Read these off the row that follows.
1) Read off the entry just right of 104.
2) Read off the entry just left of 142.
3) Read off the largest entry.
[ 98 131 139 130 116 133 119 133 142 104 121 121 128 128 130 125]
1) 121
2) 133
3) 142

[[117 132 128 129]
 [102 133 131 128]
 [118 133 127 129]]
Counting starts at 1.
Give the entry in row 1 and column 1.
117
The entry at row 1, column 2: 132
Give the bottom-right entry.
129
Give the entry at row 3, column 1.
118
Give the entry at row 1, column 3.
128

B =
[[121 121 132 126 132 115 122 146 128 125 127 124 119 131 119 137]
 [122 123 129 127 126 110 119 144 107 123 127 125 123 130 117 133]
 [135 135 122 131 121 138 131 110 128 129 127 133 139 124 136 117]
 [128 130 121 131 115 110 117 130 127 121 126 129 136 126 120 121]
 [135 136 120 132 118 131 128 112 117 127 127 133 141 124 133 116]
 [129 127 134 126 140 148 140 123 126 135 130 128 122 129 138 133]
 [131 129 131 127 137 149 140 119 128 135 130 129 126 128 139 129]
 [129 128 134 126 140 147 140 124 121 135 130 128 122 129 138 133]
 [130 127 133 126 140 148 140 123 127 135 130 128 122 129 138 133]
 [121 122 131 126 128 112 121 145 126 124 128 124 121 131 118 135]
 [134 135 120 132 116 127 125 114 129 125 127 133 142 124 131 116]
 [135 135 124 130 125 141 134 110 140 131 128 132 137 125 138 119]
 [134 135 120 132 116 127 125 113 125 126 126 132 142 124 131 116]
 [125 127 125 129 119 107 116 138 126 121 126 127 130 128 117 127]]
Counting starts at 1.
Which number is the bottom entry of the column that holds the largest entry?
A: 107
The entry at row 3, column 2 is 135
The bottom-left entry: 125
The top entry of the column that holds the largest entry -> 115
The entry directly below the largest entry: 147
The entry in the top-right corner is 137
Which number is the entry at row 2, column 2?
A: 123
The entry at row 1, column 1 -> 121
Which number is the bottom-right entry?
A: 127
Which number is the entry just right of the largest entry?
A: 140
The entry at row 2, column 1 -> 122
The entry at row 1, column 3: 132
Which number is the entry at row 3, column 3?
A: 122
The entry at row 1, column 2: 121
The entry at row 3, column 1 -> 135
The maximum is 149
The entry directly above the largest entry is 148

A = [108 149 148 148 149 148 108 108 153 108 107 151 108 108 151 149]
The entry just left of the largest entry: 108
The entry just right of the smallest entry -> 151

Questions about the table below.
1) Find the 1st entry, reading row by row.
2) Find the entry just right of the largest entry.
3) Find the second entry on the main diagonal.
4) Find the second entry on the diagonal from the top-right corner.
5) Find the top-right entry.
6) Find the 2nd-last entry, reading row by row.
7) Find the largest entry in the first column.
8) Find the entry directly above 151.
[[139 139 140 140 120 120 142 120 119 141]
 [136 136 136 136 128 127 137 128 127 137]
 [130 130 130 130 137 136 130 137 136 131]
 [130 129 130 129 138 137 130 138 137 130]
 [135 135 136 136 120 120 136 120 120 136]
 [134 133 134 133 131 130 135 131 130 135]
 [146 146 147 147 108 108 151 108 108 149]]
1) 139
2) 108
3) 136
4) 127
5) 141
6) 108
7) 146
8) 135

[[128 126 134 135 140 121 114 115 118 113 108 133 147 146 136]
 [128 135 126 133 135 140 124 113 115 128 115 128 131 146 128]
 [113 116 116 128 106 127 144 148 137 136 127 132 135 139 128]
 [129 130 128 139 130 112 116 115 118 106 128 143 149 138 136]
 [122 142 149 139 136 129 130 135 128 132 113 116 115 119 106]
 [136 128 144 136 134 126 128 136 139 118 115 128 118 111 110]
 [138 134 113 116 115 119 106 120 141 149 140 136 130 129 135]
 [129 129 136 138 133 113 116 114 119 106 121 142 148 139 136]
 [138 149 142 136 132 127 128 137 137 115 116 128 119 109 115]
 [128 128 137 134 114 116 115 120 106 128 141 149 140 135 130]
 [136 128 130 135 138 130 113 116 128 128 106 123 143 149 138]
 [117 115 119 106 121 128 149 139 128 129 130 135 138 133 113]
 [136 135 126 134 135 139 120 114 115 118 114 128 133 147 146]
 [113 116 116 118 106 126 144 148 138 136 128 131 135 139 129]
 [135 136 137 116 115 115 119 109 113 128 148 143 135 133 127]
 [136 127 133 135 128 128 128 116 116 115 106 129 146 147 136]]
Counting starts at 1.
What is the entry in the top-left corner? 128
What is the bottom-right entry? 136
The top-right entry: 136
The entry in row 1 and column 3 -> 134
What is the entry at row 3, column 1? 113
The entry in the bottom-left corner: 136
The entry in row 1 and column 2: 126
The entry in row 2 and column 1 is 128
The entry at row 3, column 2: 116

[[114, 130, 117, 128, 114, 129, 115, 102, 128, 114, 144], [117, 141, 114, 128, 123, 133, 118, 124, 140, 117, 126], [111, 147, 109, 135, 117, 137, 111, 123, 144, 111, 126], [129, 128, 129, 125, 130, 128, 129, 127, 128, 129, 129], [122, 135, 123, 129, 124, 133, 123, 122, 134, 123, 129], [143, 101, 137, 122, 140, 108, 140, 145, 106, 140, 126], [123, 134, 124, 118, 124, 132, 124, 105, 133, 124, 141], [114, 146, 112, 134, 119, 137, 115, 125, 143, 114, 124]]
The largest entry is 147
The entry just right of the smallest entry -> 137

a =
144,127,132,123,126,132,140,120
143,126,135,119,100,134,150,114
123,129,125,131,130,126,120,133
137,127,132,122,125,132,141,120
122,129,125,132,130,125,119,133
137,127,133,122,125,132,142,119
129,128,129,127,127,128,130,127
130,128,129,127,127,129,131,126
125,128,127,130,129,127,124,131
128,128,128,128,128,128,129,128
124,128,126,131,129,126,122,132
133,127,131,125,127,130,136,123
129,127,132,124,126,131,139,121
The entry in the bottom-right corner is 121
Read off the 3rd entry on the diagonal from the top-right corner.
A: 126
Read off the fourth entry from the end, reading row by row.
A: 126
The entry just right of the largest entry -> 114
Read off the entry in the top-left corner.
A: 144
Read off the bottom entry of the column that holds the largest entry.
A: 139
The third largest entry -> 143
The smallest entry in the first row is 120
The entry in the bottom-left corner: 129
The top entry of the column that holds the smallest entry: 126
The entry just right of 135 is 119
The second entry on the main diagonal is 126
The entry directly above the largest entry: 140
Read off the third entry from the end, reading row by row.
A: 131
The 5th entry from the end, reading row by row -> 124
The entry directly below 114 -> 133
Read off the entry just right of the smallest entry.
A: 134
The smallest entry in the first column is 122

[[132 123 128 124 133 126 131 125 103 131 122 123]
 [133 122 125 124 131 125 129 125 108 133 126 124]
 [126 126 134 142 141 134 119 125 130 128 135 131]
 [129 126 130 137 143 138 120 117 124 138 131 132]
 [127 126 134 142 142 134 120 126 129 126 135 132]
 [132 124 124 124 131 127 127 124 106 132 124 122]
 [127 126 132 137 143 138 119 116 124 136 133 129]]
Indices start at 1.
Which number is the entry in the bottom-right corner?
Answer: 129
The entry in row 3 and column 1 is 126
Which number is the top entry of the column that holds the smallest entry?
Answer: 103
Which number is the bottom entry of the column that holds the smallest entry?
Answer: 124
The entry in row 1 and column 2 is 123
Which number is the top-right entry?
Answer: 123
Which number is the entry at row 2, column 1?
Answer: 133
Which number is the entry in row 1 and column 3?
Answer: 128
Which number is the top-left entry?
Answer: 132
Which number is the entry directly below 108?
Answer: 130
The entry in the bottom-left corner: 127
The entry just left of the smallest entry is 125
Which number is the entry in row 3 and column 2?
Answer: 126
